Here is a tiny trained network, its code and every weight. The questions are about switching its units off for an input and a target symbol, where a switched-off unit gives its printed mean instead of its output.

import numpy as np


def w(rows, s, z=0):
    codes = np.array(rows[::2]) - 128.0
    scale = np.full(codes.shape[1], s)
    scale[-1] = z or s
    return codes * scale


def norm(h):
    return h / np.sqrt((h * h).mean(-1, keepdims=True) + 1e-5)


def f(y):
    return y / 2 * (1 + np.tanh(0.7978845608 * (y + 0.044715 * y**3)))


def softmax(a):
    e = np.exp(a - a.max(-1, keepdims=True))
    return e / e.sum(-1, keepdims=True)


def log_softmax(a):
    a = a - a.max(-1, keepdims=True)
    return a - np.log(np.exp(a).sum(-1, keepdims=True))


def net(x, mask):
    ids = ['ΛΞΠΩαδζμσφ'.index(c) for c in x.split()]
    T = len(ids)
    res = E[ids] + P[:T]
    u = 0
    for l in range(2):
        r = norm(res)
        for j in range(2):
            rows = slice(2 * j, 2 * j + 2)
            q, k, v = (r @ M[l][rows].T for M in (Q, K, V))
            z = softmax(np.where(np.tri(T) > 0, q @ k.T / 2**0.5, -1e9)) @ v
            o = O[l][rows]
            res = res + np.where(mask[u + j], z, o[:, -1]) @ o[:, :-1]
        u += 2
        y = f(norm(res) @ A[l][:, :-1].T + A[l][:, -1])
        res = res + np.where(mask[u : u + 4], y, B[l][:, -1]) @ B[l][:, :-1]
        u += 4
    return log_softmax(norm(res)[-1] @ U[:, :-1].T + U[:, -1])


Q, K, V, O, A, B = {}, {}, {}, {}, {}, {}
E = w([
[127,117,71,107],'Λ',
[127,68,142,122],'Ξ',
[60,191,127,193],'Π',
[97,228,49,154],'Ω',
[105,183,66,146],'α',
[34,158,111,82],'δ',
[129,133,195,71],'ζ',
[124,131,71,153],'μ',
[106,205,78,143],'σ',
[253,147,189,142],'φ',
],0.012)
P = w([
[114,162,80,191],'0',
[124,160,68,205],'1',
[115,131,95,185],'2',
[97,110,127,157],'3',
[77,102,157,122],'4',
[62,97,190,103],'5',
[39,95,219,75],'6',
[32,93,239,61],'7',
[8,93,253,40],'8',
],0.0026)
Q[0] = w([
[26,75,106,161],'0.h1',
[83,254,165,173],'0.h1',
[198,92,136,108],'0.h2',
[169,170,206,131],'0.h2',
],0.0081)
K[0] = w([
[42,129,74,134],'0.h1',
[81,187,255,253],'0.h1',
[212,80,164,108],'0.h2',
[174,196,235,135],'0.h2',
],0.0075)
V[0] = w([
[9,144,198,219],'0.h1',
[3,97,106,110],'0.h1',
[120,69,48,26],'0.h2',
[228,120,143,79],'0.h2',
],0.0046)
O[0] = w([
[59,2,76,189,80],'0.h1',
[241,212,134,185,246],'0.h1',
[116,140,135,42,255],'0.h2',
[171,69,193,101,111],'0.h2',
],0.0073,0.00062)
A[0] = w([
[126,137,82,79,104],'0.n1',
[164,149,254,100,249],'0.n2',
[69,78,147,88,150],'0.n3',
[11,171,134,109,131],'0.n4',
],0.0058,0.0022)
B[0] = w([
[151,163,253,97,137],'0.n1',
[70,180,40,160,253],'0.n2',
[172,167,145,231,148],'0.n3',
[217,129,75,168,161],'0.n4',
],0.0067,0.0054)
Q[1] = w([
[152,92,167,126],'1.h1',
[130,40,252,131],'1.h1',
[179,187,140,76],'1.h2',
[114,90,165,123],'1.h2',
],0.012)
K[1] = w([
[17,140,26,112],'1.h1',
[1,70,49,133],'1.h1',
[162,225,119,135],'1.h2',
[210,28,156,112],'1.h2',
],0.0083)
V[1] = w([
[254,200,208,203],'1.h1',
[183,145,152,35],'1.h1',
[43,3,150,121],'1.h2',
[135,180,1,36],'1.h2',
],0.0047)
O[1] = w([
[189,154,254,160,230],'1.h1',
[116,234,150,69,165],'1.h1',
[169,163,101,199,4],'1.h2',
[162,107,92,120,237],'1.h2',
],0.0079,0.004)
A[1] = w([
[148,161,37,214,132],'1.n1',
[102,69,181,129,135],'1.n2',
[136,123,108,166,68],'1.n3',
[244,158,142,184,253],'1.n4',
],0.011,0.0046)
B[1] = w([
[147,133,188,114,216],'1.n1',
[87,254,108,140,143],'1.n2',
[238,154,76,126,117],'1.n3',
[66,69,254,103,252],'1.n4',
],0.0072,0.005)
U = w([
[129,23,215,126,166],'Λ',
[223,158,195,145,117],'Ξ',
[144,206,128,12,145],'Π',
[170,211,99,181,96],'Ω',
[108,124,118,119,2],'α',
[168,96,45,104,110],'δ',
[116,143,87,241,216],'ζ',
[181,11,82,95,121],'μ',
[3,64,55,121,67],'σ',
[241,124,86,145,128],'φ',
],0.012,0.0055)

Each question gives the input, a string of symbols that net reads in full, and the target symbol t.
The units are the heads (2 rows each of Q, K, V and O) and the neurons (one row each of A and B). Each row of codes is followed by its name. A weight is (code - 128) times the scale printed after its matrix; where a second scale follows, it is the last column's (O, A, B and U).
mask holds one flag per unit, layer by layer, with each layer's heads first. A switched-off unit (its flag False) gives its mean, the last column of its rows in O or B, instead of its output. The means were averaged over made-up inputs and are rounded, as every weight is.
A unit's drop is (log p(t) with every unit on - log p(t) with that unit switched off) / (log p(t) with every unit on - log p(t) with every unit switched off).
The circuit of an input: a set's keep is (log p(t) with only the set's units on - log p(t) with every unit switched off) / (log p(t) with every unit on - log p(t) with every unit switched off). Starting from all 12 units, units are removed one at a time, each time the one whose removal leaves the highest keep (on an exact tie, the one counted first), for as long as the keep stays at least 0.8.
circuit, biggest first: the units of the circuit, biggest drop first
unit that matters most: the unit with the biggest drop
top k neurons: the k neurons with the biggest drops, biggest first
k most important neurons of layer l: the k neurons of layer l with the biggest drops, biggest first
heads that matter: for each layer, one digit per head in row order, 1 if its drop is at least 0.15 and else 0, layers parted by /
input ζ φ Π, target Λ: heads that matter	00 / 10
input δ δ μ ζ, target σ: top 2 neurons	0.n4, 0.n2
input Ξ Λ φ α, target Λ: heads that matter	01 / 10
input σ Ξ Π ζ, target ζ: heads that matter	10 / 10
input Ξ μ ζ δ, target δ: heads that matter	01 / 10
input Ξ Ξ ζ ζ ζ σ, target Ξ: top 4 neurons	1.n1, 0.n2, 0.n3, 1.n4
input Λ Ξ σ ζ, target Π: heads that matter	10 / 00
input Ω φ ζ μ, target Λ: unit that matters most	1.n4
input ζ μ Ξ μ, target μ: circuit, biggest first	0.n2, 1.h1
input Λ σ α φ Ξ Λ ζ ζ φ, target Π: top 4 neurons	0.n4, 0.n2, 1.n2, 1.n4
input Λ φ μ, target Λ: heads that matter	01 / 10
input Λ Ω ζ α, target Π: heads that matter	10 / 10
input Π Λ ζ ζ Π φ σ φ, target ζ: 3 most important neurons of layer 1	1.n2, 1.n4, 1.n1
input φ Ξ Ω Λ, target Λ: unit that matters most	0.h2
input Λ Λ Ξ α, target Π: heads that matter	10 / 00
input Ξ α Ξ Π Ω α, target ζ: circuit, biggest first	0.h1, 1.h2
input δ ζ ζ Λ μ, target Π: circuit, biggest first	1.h1, 0.h2, 0.h1, 0.n2
input α ζ ζ Λ φ μ ζ ζ φ, target Π: heads that matter	11 / 11
input σ Λ Ξ Ω, target Π: circuit, biggest first	0.n2, 1.h2
input δ φ δ Λ, target Λ: circuit, biggest first	0.n2
input σ α Ξ ζ α μ, target μ: top 4 neurons	0.n2, 0.n3, 1.n4, 1.n1
input ζ ζ σ, target Ξ: 2 most important neurons of layer 1	1.n1, 1.n3
input Λ Λ ζ Ξ φ Ω Ξ σ, target Λ: circuit, biggest first	1.n4, 0.n2, 0.n4
input ζ Λ φ, target Λ: heads that matter	01 / 00
input Ξ ζ φ α μ σ Ω, target Λ: circuit, biggest first	1.h1, 1.n4, 0.n2
